Look-ups in named tables: a row name and a column name give one cell, copied from the table.

Lekasem =
,San,Riteran,Togip,Vul,Gabukuv,Riboke
Nomol,47,48,148,227,230,230
Tusas,48,49,48,47,63,230
Lop,48,229,233,233,233,231
Lum,48,49,230,229,232,232
Vup,48,47,50,48,51,229
Lef,98,228,234,232,234,231
Raf,47,49,49,45,52,230

Togip of Raf = 49
Riboke of Lum = 232
San of Lef = 98
Togip of Tusas = 48
Gabukuv of Lef = 234
Riteran of Nomol = 48
Gabukuv of Lop = 233
San of Vup = 48
Togip of Nomol = 148
Gabukuv of Nomol = 230
Riboke of Vup = 229
Riteran of Tusas = 49
Riteran of Vup = 47
San of Tusas = 48
Vul of Vup = 48
Riteran of Lop = 229
Vul of Nomol = 227

Vezemet =
|  | Nonek | Bodut | Lin | Ruko | Bof | Laren |
|---|---|---|---|---|---|---|
| Dab | 178 | 195 | 185 | 139 | 231 | 210 |
| Benu | 71 | 35 | 97 | 202 | 45 | 83 |
| Fudaf | 179 | 198 | 151 | 153 | 144 | 126 |
| Dat | 54 | 7 | 102 | 202 | 38 | 96 |
| Samamuk | 128 | 110 | 114 | 178 | 68 | 87 |
| Memoze | 118 | 95 | 175 | 152 | 171 | 197 |
| Surop | 142 | 128 | 164 | 154 | 176 | 189 |
| Nutam | 199 | 222 | 170 | 140 | 211 | 183 |

Bodut of Surop = 128
Bof of Benu = 45
Laren of Dat = 96
Bof of Dat = 38
Bodut of Memoze = 95
Bodut of Samamuk = 110
Ruko of Dab = 139
Laren of Benu = 83
Laren of Surop = 189
Bodut of Dab = 195
Bof of Fudaf = 144
Lin of Benu = 97
Nonek of Surop = 142
Bof of Nutam = 211
Bof of Samamuk = 68
Lin of Nutam = 170
Bodut of Benu = 35
Bodut of Nutam = 222

Fof:
cols = Mugib, Ribobu, Furose, Zot, Bakope, Lukar, Der
Bitodez: [0.122, 0.283, 0.114, -0.005, 0.635, 0.461, -0.462]
Papemu: [0.157, -0.016, 0.253, -0.132, -0.165, 0.242, -0.340]
Ropidaf: [0.097, 0.007, 0.169, -0.243, -0.332, 0.469, -0.176]
Suko: [0.165, 0.015, 0.350, 0.273, 0.082, -0.242, 0.159]
Lan: [0.098, 0.115, 0.054, 0.113, 0.116, 0.103, 0.139]
Tane: [0.151, 0.120, 0.417, 0.066, 0.262, 0.202, -0.232]
Piz: [0.075, 0.194, 0.062, 0.129, 0.271, 0.211, 0.173]
Giko: [0.088, 0.074, 0.029, 0.115, -0.034, 0.052, 0.273]
Kisu: [0.053, 0.151, -0.007, 0.173, 0.095, 0.106, 0.438]
Mebu: [0.049, 0.133, 0.000, 0.119, 0.010, 0.161, 0.415]
Dav: [0.110, 0.106, 0.051, 0.111, 0.131, 0.080, 0.078]
Danup: [0.235, 0.121, 0.456, 0.202, 0.592, -0.068, -0.554]
Led: [0.060, 0.091, 0.015, 0.080, -0.090, 0.152, 0.366]
Fivefit: [0.042, 0.158, 0.025, 0.206, 0.087, 0.092, 0.543]

What is the Lukar of Giko in Fof?
0.052
What is the Der of Danup in Fof?
-0.554
What is the Bakope of Lan in Fof?
0.116
What is the Furose of Bitodez in Fof?
0.114
What is the Mugib of Lan in Fof?
0.098
What is the Zot of Ropidaf in Fof?
-0.243
What is the Mugib of Dav in Fof?
0.110
What is the Lukar of Suko in Fof?
-0.242
What is the Mugib of Tane in Fof?
0.151
What is the Furose of Piz in Fof?
0.062
Which row has the largest Bakope? Bitodez

